[  7   0  -1  -3  13   6  -4 -33   4  10 -64  -6 -21 -13  -4   5  -3   4
   1 -12   2  17  -1  -8   7   0  19  -4  -5  -1  -6   5   1   0   1  -7
 -12  -1] : zam
[ -2  -5   2  33   0  39  10  -7   5   0  22   4   0  -2   8  -5  33  12
  -6   8  -2  21   3   9  -5 -15   1  -1  -3  -6  -5  -3   4  -1   2  -3
   3   2] : Mifu
[-11  -2  -2  17  -6  33   0   4   1   2  29 -12   3  -5  18   7  -1  10
  -6   0  -9  -2   2 -14   0  -7  16  -1   4   0   3   4  13   0   0   3
   5  -1] : levod
[ -5   1   5   0   8  31  -3  -7  -1   0  14 -15   2  -3   6   6  -5   4
  -1   4   6   6  -6  -1   5  -4  16   0   1   2   3   1   2   7  -2   0
 -25   0] : rav
[-13  -1   3   5 -14  29  -3  -9   1   0 -49  -7   2   8  21   6  -3   3
  -9   4   7  15   1  14   0  -7   3  -4   2  -1  -6   0   9   9  -3  -6
 -13   1] : gil
[ -7   2  -8  -6  14  19   4  -5   4  -5  -6 -16  -2  -7  -3  -2   2   5
  -7   2  -1   5  -5  17   6 -16   0   0  -5 -13  -4   2   0  -5   0  14
 -14   3] : rav
[ -1   1  -1   5 -11  16   0 -10   2  -4 -20   1 -18  -1  -2  -1   3   9
  -3  -2  -3  27  -1  14   1   1  13   0   6   0  -5   1   4   3   1  -1
 -19  -2] : Vagu
[-13  -2   3  18  13  65   9  20  -3  -5   7 -19   9   9  -4  -1  -1   4
  -4   2  13  15   1  23   7  -7   1  -3  -2  -4   4  -3   0   5   1  -9
 -25   1] : rav
[ -2  -2   0   5  -3  30   2 -20  -5  -1 -18   5   8  13  11 -11   6  -1
   4  -5  10  28   3   9   2   2   1   0   3  -8   5   1   5  -6   1  -3
  -1   3] : Mifu
[-10   1   1  10  -1  17   4   2   3  -1 -11  -3   5  -4   0  -1   1  10
  -5   7   7  18  -8  11  -1  -2  28  -1   5   7   1  -2  14   4  13   2
 -32   5] : Vagu
[ -3   0  -2  25 -14  37  -1 -16  -7  -1  -7  -6   6  12  13  -4   3   9
  -4  -2   4  38   3   7   4 -12   9  -6   8   1  -2  -3  12   2  -2  -1
 -11   2] : Mifu
[ -2   0   1  17  -8  25   4 -30   1  -2 -22  -6   0   9  17   1   1   3
   8  -2   3  44   7   7  11  -8   1   1 -12   1   1   4   6  -5   3  -9
 -26   5] : Mifu
[-15  -7   2  28 -49  66  -1  -7   1  -6   2  -4  11  15  33  -4  -7   9
  -5   5  -2  43   3  20   0  -7   4  -3  -3   2   3  -4  66   6   3  -4
 -20   7] : Mifu
[  4   5   4  11  -5   3  -6 -44   4   0 -46  10  -4   3   4  -2   0   4
  -8  -4   5  13   9  -4  -8  -3  -9   4   1   0   2  -3   3   6  -2  -7
  -9  -4] : gil
[ -3   2  -1   6  17  29   2  22   8  -2  22 -15   5  -7   1   2   0 -10
  -3   6  14   3   1  14  11  -6   7  -4   4   7  -5   2  -5   2 -17   2
 -14   4] : rav
[ -1  -5 -19  29   2  12   1 -21   5  -3  23  -7   3   8   6  -6  10  10
   8   3   0  45  -3   6   6  -9   8  -4  -5  -4  -1  -1  -3   1  -1  -7
  -5   2] : Mifu
[  6  -6 -12  11  14  32   3   7   4 -11  24   0   0 -10  -9   2   3  11
  -3  -5  16  32   5  28   0  -3  17   1   3  -6  -2   2   6   2  -1   9
 -10   3] : Vagu
[  2   3  -2   4  -8  -1 -11  26   0   2  66   2   3  -5 -11  -7   1  10
  -9   9   1   8  -1  -5   4 -12  -4  -8  -1  -1   6   0  -2   3  -9   3
 -19  15] : gol
[  6  -7   5  19  11   5   2   8  -3  -7  42  -4  -6  -5 -13  -2  -3  -4
   5   5  -3  -4   3   7  -2   1   4   1   7 -10  -2  -3   0  -3  -2   1
  17  -4] : Sinim
[  0  -4  -1   6  -3  19  -2  19  -2  -1  64   1   7   2  -8  -8  10   5
  -6   6   4  -3   4  12   3 -10 -10   5  -9  -5  -9   1   2   3   5  -2
 -12   8] : gol
